[128 = 0]

[146 125 122 123 122 125 126 126 134 122 132 116 117 120  64 128 140 226
 141 125 138 136 146 122 128 131 118 142 132 141 116  95 129 144 155 146
 128 103 111 126  94 129] | FM LM
[153 123 138 117 128 120 114 132 141 109 136 115 134 108  73 128 137 228
 150 169 134 154 164 103 120 114 125 111 145 158 156  90 129 157 125  94
 156 135 135 122 108 128] | LJ Fq
[146 134 156 138 117 126 119 124 134 119 130 114 139 121  90 108 139 252
 140 212 138 128 165 131 134  83 125 142  69 152 124 138 127 145 130  58
 141 159 134 132 122 136] | LJ Fq
[139 143 137 119 130 107 125 117 118 118 139 117 125  99 108 117 152 252
 153 164 143 140 165 120 125 108 131 118 131 143 139  96 124 157 132  90
 140 166 142 135  98 161] | LJ Gl
[129 141 134 123 132 125 119 125 132 116 129 111 123 128  98 113 124 157
 160 135 132 135 144 128 110 114 154 131 130 140 116 103 124 136 120 100
 138 126 125 120 107 163] | FM MP
[136 117 132 123 111 129 133 127 139 124 128 115 127 119  98 122 137 163
 131 152 132 137 152 127 136 102 130 146 126 142 122  98 134 134 118 103
 146 130 133 125 118 132] | LJ Fq
[152 121 128 126 128 122 115 134 134 115 133 118 135 122  75 126 152 221
 145 152 138 154 141 104 137  96 122  90 133 143 143  39 134 145 134  59
 143 135 147 146  79 131] | LJ Gl
[136 129 126 123 129 122 110 133 127 128 127 122 130 114  79 122 155 252
 148 187 121 148 180 109 127 119 145 121 122 176 127 171 134 183 130 127
 128 182 128 114 100 117] | LJ CJ
[132 140 122 129 129 128 112 138 134 145 134 126 114 108  82 114 134 191
 153 143 130 144 156 120 113 117 144 104 134 156 130 145 125 148 125  85
 115 157 131 129  94 129] | FM MP
[140 120 138 155  93 125 105 133 126 132 118 116 129 118  71 116 153 209
 172 184 140 165 165 103 124 117 130 108 126 152 144 111 133 162 134  86
 138 172 135 131  92 120] | LJ CJ
[140 134 131 119 127 129  99 134 148 120 135 120 125 115  75 103 130 198
 151 147 138 138 160 113 106 118 129 110 121 146 129 106 114 122  98 109
 135 145 127 123  86 124] | FM MP
[132 129 143 122 124 120 118 135 127 129 145 117 126 113 111 127 154 252
 160 188 135 142 163 108 103 105 124  99 136 147 151  98 123 154  97  89
 140 178 138 124 122 123] | LJ Gl
[140 151 139 127 132 124 112 119 128 122 140 120 133 113  87 155 141 252
 135 148 139 135 191 140 105 111 127 143 133 141 127 120 126 148 137 107
 129 126 136 118  93 139] | FM LM
[141 133 133 122 115 127 119 123 130 132 137 120 134 129  98 125 107 252
 138 122 135 139 140 136 137 125 116 137 135 113 133  57 126 131 132 135
 124  95 115 140 103 138] | FM LM
[131 124 134 122 130 126 133 132 128 141 125 110 134 127 114 127 126 154
 141 144 127 145 128 125 140 142 117 106 131 125 140  90 135 121 126 112
 139 133 140 128 127 120] | LJ Gl
[123 131 122 121 127 126 126 129 133 138 125 134 123 124  83 128 129 224
 126 128 129 140 137 115 107 136 129 113 139 128 133 128 129 148 128 127
 132 117 252 131 122 133] | FM FJ
[137 138 141 118 118 126 123 122 137 122 142 115 132 119 110 128 153 252
 150 195 128 131 166 126 137 107 120 127 131 135 150 106 122 141 129  82
 136 149 132 125 119 161] | LJ Fq
[147 106 131 108 126 124 136 140 124 108 137 120 121 126  89 111 155 226
 142 161 136 154 162  96 138 112 133 123 124 145 128 120 135 164 132 121
 135 163 126 134 118 141] | LJ Fq
[137 128 145 119 109 126 109 140 126 122 135 116 136 124  75 120 148 252
 141 182 136 145 162 136 126 115 128 107 100 133 156 139 142 150 132  74
 134 145 136 136 144 127] | LJ Fq
[132 131 124 131 117 132 119 133 134 128 137 138 136 122  79 109 136 186
 144 109 127 152 133 103 114 129 127  99 135 136 121  75 125 151 112 126
 124 112 138 125 107 122] | FM FJ
[138 119 135 150 126 113 123 138 127 125 140 105 137 129  47 116 167 252
 151 210 133 155 183 106 109 136 116 110 125 162 146 147 135 171 134  95
 127 162 134 130 115 143] | LJ Fq
[137 123 146 125 126 117 126 138 135 116 136 108 131 137  75 111 147 215
 153 170 136 149 144 102 124 127 132  99 142 141 153 103 134 150 117  90
 133 149 126 124 101 107] | LJ Fq
[143 136 140 117 111 132 110 141 133 114 133 122 134 117  56 115 138 252
 149 186 130 161 167 114 103 111 117 114 130 161 148 127 144 155 133  72
 139 161 133 124  99 125] | LJ Fq
[139 131 134 125 127 124 122 133 135 128 134 125 128 132  55 132 133 252
 139 121 125 143 163 134 120 111 123 137 134 150 132 135 126 141 133 113
 125 127 141 137  95 129] | FM LM
[141 148 134 111 134 125  97 158 130 123 147 121 130 104  92 119 165 252
 160 209 139 142 173  99 109  99 120 104 140 161 136 160 136 180 128  95
 151 193 154 113  91 127] | LJ Fq
[133 156 134 129 106 137 114 133 131 123 133 126 137 122  75 116 150 252
 149 153 134 134 163 120  96 139 119 121 145 166 144 124 115 156 119 108
 132 136 133 119  82 121] | FM FJ
[141 135 142 131 120 128 101 134 139 114 142 116 116 120  59 107 167 252
 162 191 145 161 188  91 104 103 126  97 138 165 157 101 125 186 137  83
 141 184 154 125  83 126] | LJ Gl
[147 145 143 134 121 106 115 128 129 137 141 125 132 111  68 120 143 252
 130 161 136 135 190 147 115  82 115 130 137 154 145 126 110 153 121  73
 136 141 137 138  82 128] | FM MP
[157 125 141 115 132 124 109 135 142 124 139 125 134 121  76 168 146 252
 146 184 126 144 193 102  98  99 127 120 141 181 141 135 125 183 126  96
 134 163 131 104  81 135] | LJ CJ
[144  96 141 130 127 119 120 132 109 113 136 115 125 117 103 119 140 234
 147 170 146 137 157 102 130  93 131 116 135 128 142  95 123 142 124 100
 137 151 137 138 105 132] | LJ Gl
